Below is a small trained network, with its code and all its weights. Each question gives an input and a class and asks what happens when units are switched off, that is, made to give their printed mean instead of their output.

import numpy as np


def w(rows, s, z=0):
    codes = np.array(rows[::2]) - 128.0
    scale = np.full(codes.shape[1], s)
    scale[-1] = z or s
    return codes * scale


def norm(h):
    return h / np.sqrt((h * h).mean(-1, keepdims=True) + 1e-5)


def f(y):
    return y / 2 * (1 + np.tanh(0.7978845608 * (y + 0.044715 * y**3)))


def log_softmax(a):
    a = a - a.max(-1, keepdims=True)
    return a - np.log(np.exp(a).sum(-1, keepdims=True))


def net(x, mask):
    res = np.array(x, float).reshape(1, 8) / 4 @ E
    u = 0
    for l in range(4):
        y = f(norm(res) @ A[l][:, :-1].T + A[l][:, -1])
        res = res + np.where(mask[u : u + 6], y, B[l][:, -1]) @ B[l][:, :-1]
        u += 6
    return log_softmax(norm(res)[-1] @ U[:, :-1].T + U[:, -1])


A, B = {}, {}
E = w([
[134,140,130,103,145,145,134,134,135,125,139,127],'x0',
[60,129,190,177,181,175,45,44,159,78,112,115],'x1',
[212,160,149,139,168,160,105,111,1,150,82,51],'x2',
[125,168,133,113,116,152,112,103,138,160,200,156],'x3',
[126,99,106,144,151,135,116,137,124,151,149,137],'x4',
[102,88,120,105,100,122,48,171,125,136,140,125],'x5',
[73,163,122,117,118,113,126,150,125,155,123,104],'x6',
[110,91,198,99,60,182,207,154,99,181,157,98],'x7',
],0.0087)
A[0] = w([
[93,170,103,122,183,203,47,55,104,77,81,84,84],'0.n0',
[165,97,174,167,72,253,142,139,51,162,132,11,6],'0.n1',
[204,182,170,156,152,129,49,91,135,178,68,94,89],'0.n2',
[196,123,84,106,143,124,110,113,66,180,114,63,62],'0.n3',
[221,178,56,83,144,12,102,163,36,157,168,159,124],'0.n4',
[97,92,197,134,101,169,151,69,130,180,113,85,63],'0.n5',
],0.0069,0.0023)
B[0] = w([
[2,142,133,147,63,67,190,100,92,174,192,217,221],'0.n0',
[87,135,18,171,68,169,104,167,179,50,248,97,224],'0.n1',
[130,106,133,40,108,141,149,91,43,115,119,147,193],'0.n2',
[145,192,224,140,213,188,154,122,122,153,143,99,198],'0.n3',
[188,203,220,132,54,63,114,109,126,101,83,28,253],'0.n4',
[101,78,147,163,179,131,104,169,204,169,117,163,170],'0.n5',
],0.0086,0.0066)
A[1] = w([
[139,33,170,21,85,125,140,150,26,154,155,189,127],'1.n0',
[139,144,221,121,132,162,156,83,194,173,110,93,175],'1.n1',
[202,121,101,130,66,98,170,209,188,165,158,168,246],'1.n2',
[90,42,222,145,150,206,100,151,183,164,148,61,155],'1.n3',
[153,164,121,154,105,204,46,108,108,133,45,192,4],'1.n4',
[83,194,153,139,254,100,34,72,57,140,127,90,100],'1.n5',
],0.007,0.0027)
B[1] = w([
[89,109,69,196,148,120,197,2,116,220,129,182,173],'1.n0',
[170,84,156,111,103,138,95,188,82,148,188,152,184],'1.n1',
[105,73,5,127,91,95,201,55,89,170,92,106,255],'1.n2',
[159,166,198,34,106,76,171,180,164,119,64,213,212],'1.n3',
[17,158,191,111,60,27,184,174,113,115,209,58,111],'1.n4',
[122,39,144,148,74,145,153,102,27,109,202,170,201],'1.n5',
],0.0086,0.0058)
A[2] = w([
[135,155,202,109,156,93,89,146,51,151,118,152,129],'2.n0',
[66,159,136,135,112,166,162,149,144,71,214,49,206],'2.n1',
[75,97,180,189,96,236,174,111,197,169,106,179,66],'2.n2',
[115,152,94,188,152,119,76,125,146,131,57,138,249],'2.n3',
[125,123,254,116,110,117,187,143,148,179,74,165,224],'2.n4',
[148,125,103,69,71,170,201,138,185,202,75,65,134],'2.n5',
],0.0069,0.0018)
B[2] = w([
[216,53,129,70,65,96,216,163,77,165,121,64,181],'2.n0',
[120,115,48,151,200,19,29,69,142,105,87,187,217],'2.n1',
[128,81,199,65,177,118,119,254,133,77,74,202,224],'2.n2',
[106,189,59,69,81,94,167,133,95,56,212,142,133],'2.n3',
[147,47,195,23,86,67,98,37,138,151,146,167,218],'2.n4',
[97,55,96,171,41,123,183,122,119,237,200,158,253],'2.n5',
],0.008,0.0052)
A[3] = w([
[102,83,122,119,132,77,38,86,205,31,133,229,221],'3.n0',
[173,100,2,78,115,83,134,181,85,143,165,113,232],'3.n1',
[78,131,125,142,90,178,190,141,78,213,114,150,8],'3.n2',
[90,133,114,100,206,105,103,61,122,54,147,193,41],'3.n3',
[170,143,66,222,76,31,80,112,218,108,174,103,156],'3.n4',
[152,195,7,95,120,55,133,84,139,111,193,106,247],'3.n5',
],0.0076,0.0016)
B[3] = w([
[121,189,156,148,196,154,83,211,125,105,150,115,254],'3.n0',
[129,120,118,104,161,230,105,134,121,150,99,106,231],'3.n1',
[99,114,137,143,104,122,141,36,135,155,159,126,184],'3.n2',
[10,174,48,157,144,156,124,117,119,174,184,60,194],'3.n3',
[154,173,36,178,129,162,114,118,216,144,28,81,197],'3.n4',
[191,101,146,163,158,172,180,141,224,79,35,79,226],'3.n5',
],0.011,0.0087)
U = w([
[184,161,58,160,95,192,155,150,191,104,24,68,137],'0',
[46,93,91,130,54,111,203,59,74,165,157,185,251],'1',
[17,253,105,163,182,150,55,203,150,24,150,148,109],'2',
[130,119,194,47,106,46,81,210,200,98,120,254,38],'3',
[212,201,220,75,79,80,139,126,31,70,64,76,25],'4',
],0.0087,0.0034)

Each question gives the input, the list of numbers given to net, and the class t.
The units are the neurons (one row each of A and B). Each row of codes is followed by its name. A weight is (code - 128) times the scale printed after its matrix; where a second scale follows, it is the last column's (A, B and U).
mask holds one flag per neuron, layer by layer. A switched-off neuron (its flag False) gives its mean, the last column of its row in B, instead of its output. The means were averaged over made-up inputs and are rounded, as every weight is.
A unit's drop is (log p(t) with every unit on - log p(t) with that unit switched off) / (log p(t) with every unit on - log p(t) with every unit switched off).
The circuit of an input: a set's keep is (log p(t) with only the set's units on - log p(t) with every unit switched off) / (log p(t) with every unit on - log p(t) with every unit switched off). Starting from the 12 units with the biggest drops (on a tie, the unit counted first), units are removed one at a time, each time the one whose removal leaves the highest keep (on an exact tie, the one counted first), for as long as the keep stays at least 0.8.
units of the circuit, in order: the units of the circuit, biggest drop first
most important unit: the unit with the biggest drop
top k neurons: the k neurons with the biggest drops, biggest first
top k neurons in layer l: the k neurons of layer l with the biggest drops, biggest first
drop of u: that unit's drop, to one decimal
input [-5,8,-1,-6,-2,2,-7,5], class 3: units of the circuit, in order => [1.n3]
input [2,0,2,7,7,4,8,-3], class 4: units of the circuit, in order => [0.n1; 0.n4]
input [5,1,0,-4,1,-3,7,2], class 3: top 2 neurons => [0.n5; 1.n3]
input [-7,-6,6,-8,7,0,0,0], class 4: top 3 neurons => [0.n3; 0.n4; 1.n2]
input [-6,6,1,5,-6,2,-5,0], class 1: top 2 neurons => [0.n2; 0.n1]
input [1,-7,4,-7,-7,-4,-4,0], class 4: top 2 neurons => [0.n3; 0.n4]
input [-1,4,8,-6,3,5,1,4], class 2: units of the circuit, in order => [0.n1; 2.n1]
input [2,6,2,-6,2,-6,-2,6], class 2: units of the circuit, in order => [0.n1; 2.n1]
input [-1,1,6,-5,0,2,6,8], class 2: units of the circuit, in order => [0.n1; 2.n1]
input [5,-7,3,2,-3,5,-4,0], class 4: top 2 neurons => [0.n4; 0.n3]
input [-4,8,0,-7,-2,-2,-6,0], class 2: top 3 neurons => [0.n0; 3.n0; 0.n3]
input [6,5,0,8,-8,-7,-6,5], class 3: top 2 neurons => [0.n5; 1.n3]
input [8,5,2,-6,7,2,-5,-7], class 1: top 3 neurons => [0.n1; 1.n5; 0.n2]
input [-3,-4,4,-3,7,0,-8,0], class 4: units of the circuit, in order => [0.n4]
input [-8,-2,1,3,-8,-2,6,4], class 0: top 3 neurons => [0.n1; 2.n1; 3.n4]
input [-8,7,1,-2,-7,5,-6,0], class 1: top 2 neurons => [0.n2; 0.n1]
input [-3,5,5,0,6,8,-7,0], class 1: top 2 neurons in layer 1 => [1.n0; 1.n5]
input [0,4,1,7,3,-2,7,6], class 2: top 3 neurons => [0.n1; 3.n0; 2.n1]
input [-3,4,-8,8,5,4,2,2], class 3: top 2 neurons => [0.n1; 1.n3]
input [-6,-8,5,-4,6,-6,-1,-1], class 4: most important unit => 0.n3
input [0,1,-2,-4,0,-7,0,-4], class 2: top 2 neurons in layer 3 => [3.n3; 3.n0]
input [6,-5,5,7,-6,-7,6,3], class 0: top 2 neurons => [0.n1; 2.n1]
input [1,0,6,7,7,-5,2,-8], class 4: top 2 neurons in layer 2 => [2.n5; 2.n0]
input [8,7,2,-2,-7,-2,7,-1], class 1: drop of 0.n1 => 0.3
input [8,3,-2,5,-1,7,1,8], class 3: drop of 1.n3 => 0.4
input [-7,4,8,7,7,-8,8,-7], class 1: drop of 0.n0 => 0.2
input [-5,0,-7,2,-2,3,-4,-4], class 0: drop of 0.n0 => 0.3
input [-1,1,4,0,-2,2,0,-3], class 1: most important unit => 0.n0
